Below are the code and all the weights of a small trained network. Each question names an input and a class and asks about switching units off, where a switched-off unit gives its printed mean instead of its output.

import numpy as np


def w(rows, s, z=0):
    codes = np.array(rows[::2]) - 128.0
    scale = np.full(codes.shape[1], s)
    scale[-1] = z or s
    return codes * scale


def norm(h):
    return h / np.sqrt((h * h).mean(-1, keepdims=True) + 1e-5)


def f(y):
    return y / 2 * (1 + np.tanh(0.7978845608 * (y + 0.044715 * y**3)))


def log_softmax(a):
    a = a - a.max(-1, keepdims=True)
    return a - np.log(np.exp(a).sum(-1, keepdims=True))


def net(x, mask):
    res = np.array(x, float).reshape(1, 5) / 4 @ E
    u = 0
    for l in range(2):
        y = f(norm(res) @ A[l][:, :-1].T + A[l][:, -1])
        res = res + np.where(mask[u : u + 7], y, B[l][:, -1]) @ B[l][:, :-1]
        u += 7
    return log_softmax(norm(res)[-1] @ U[:, :-1].T + U[:, -1])


A, B = {}, {}
E = w([
[131,192,112,118,3,199],'x0',
[32,105,128,249,206,153],'x1',
[97,202,53,121,214,63],'x2',
[94,99,157,141,70,93],'x3',
[137,118,139,174,94,93],'x4',
],0.0071)
A[0] = w([
[160,128,104,51,162,66,9],'L0N0',
[94,24,188,196,199,236,114],'L0N1',
[100,173,75,183,54,228,188],'L0N2',
[87,249,74,135,80,145,17],'L0N3',
[190,184,83,179,214,85,179],'L0N4',
[201,44,132,77,140,100,146],'L0N5',
[19,188,73,237,91,254,9],'L0N6',
],0.0084,0.0015)
B[0] = w([
[109,110,189,159,43,39,185],'L0N0',
[199,187,73,247,123,136,248],'L0N1',
[92,151,167,49,84,208,238],'L0N2',
[208,172,92,176,112,81,202],'L0N3',
[84,76,138,123,91,111,195],'L0N4',
[94,167,240,66,147,186,203],'L0N5',
[153,100,214,82,205,23,253],'L0N6',
],0.011,0.0056)
A[1] = w([
[92,210,40,101,106,107,108],'L1N0',
[127,167,163,128,101,127,29],'L1N1',
[208,114,185,78,115,142,241],'L1N2',
[124,190,169,141,145,136,10],'L1N3',
[173,110,217,123,175,154,2],'L1N4',
[151,155,188,50,150,51,137],'L1N5',
[83,143,122,104,186,8,80],'L1N6',
],0.016,0.0029)
B[1] = w([
[197,118,160,254,95,99,154],'L1N0',
[144,91,104,69,202,161,161],'L1N1',
[46,174,40,141,164,136,242],'L1N2',
[119,25,152,94,58,129,149],'L1N3',
[57,65,187,169,69,158,191],'L1N4',
[205,105,184,162,103,128,251],'L1N5',
[120,131,93,27,165,122,208],'L1N6',
],0.013,0.014)
U = w([
[56,85,212,177,84,193,138],'0',
[211,168,107,253,95,97,251],'1',
[197,124,193,37,116,49,73],'2',
[89,128,48,123,208,70,100],'3',
[102,228,57,67,59,199,48],'4',
],0.012,0.0029)

Each question gives the input, the list of numbers given to net, and the class t.
The units are the neurons (one row each of A and B). Each row of codes is followed by its name. A weight is (code - 128) times the scale printed after its matrix; where a second scale follows, it is the last column's (A, B and U).
mask holds one flag per neuron, layer by layer. A switched-off neuron (its flag False) gives its mean, the last column of its row in B, instead of its output. The means were averaged over made-up inputs and are rounded, as every weight is.
A unit's drop is (log p(t) with every unit on - log p(t) with that unit switched off) / (log p(t) with every unit on - log p(t) with every unit switched off).
The circuit of an input: a set's keep is (log p(t) with only the set's units on - log p(t) with every unit switched off) / (log p(t) with every unit on - log p(t) with every unit switched off). Starting from the 12 units with the biggest drops (on a tie, the unit counted first), units are removed one at a time, each time the one whose removal leaves the highest keep (on an exact tie, the one counted first), for as long as the keep stays at least 0.8.
units of the circuit, in order: the units of the circuit, biggest drop first
k most important neurons: the k neurons with the biggest drops, biggest first
k most important neurons of layer l: the k neurons of layer l with the biggest drops, biggest first
input [2,5,2,-4,-2], class 2: units of the circuit, in order => L0N6
input [5,8,7,-2,-5], class 2: units of the circuit, in order => L0N6, L1N2
input [-5,2,1,0,7], class 3: 2 most important neurons => L1N5, L0N2
input [3,-4,1,-2,7], class 1: 2 most important neurons => L1N0, L1N6
input [-7,7,0,-4,5], class 1: 3 most important neurons of layer 1 => L1N2, L1N6, L1N1
input [1,7,1,3,-1], class 2: 4 most important neurons => L0N6, L1N2, L1N6, L0N5
input [1,-7,-2,-1,-6], class 4: 3 most important neurons => L0N6, L1N2, L1N0
input [-7,2,-6,-2,5], class 1: 3 most important neurons => L0N1, L0N2, L0N6
input [-3,0,2,6,4], class 2: 3 most important neurons => L1N2, L0N1, L1N1
input [-1,-1,8,6,5], class 2: 2 most important neurons of layer 0 => L0N1, L0N0
input [-4,7,1,7,6], class 3: 4 most important neurons of layer 1 => L1N5, L1N0, L1N4, L1N6
input [-6,0,7,3,1], class 2: 2 most important neurons of layer 0 => L0N1, L0N0
input [6,-5,2,-3,2], class 1: 2 most important neurons of layer 1 => L1N0, L1N6
input [-7,6,-5,-3,4], class 1: units of the circuit, in order => L0N1
input [1,-2,-3,-7,-4], class 4: 3 most important neurons => L0N6, L1N2, L1N5
input [5,0,-6,2,-3], class 4: 2 most important neurons of layer 1 => L1N2, L1N5
input [1,-5,-8,2,0], class 4: 2 most important neurons => L0N6, L1N2
input [4,8,4,3,0], class 2: 2 most important neurons => L0N6, L1N6
input [0,2,-5,6,-4], class 1: 2 most important neurons of layer 0 => L0N1, L0N5
input [2,-5,8,4,2], class 1: units of the circuit, in order => L1N0
input [-8,-6,0,-6,-7], class 0: 3 most important neurons of layer 0 => L0N5, L0N6, L0N3
input [-7,-7,-1,-6,-2], class 0: 2 most important neurons of layer 1 => L1N4, L1N2
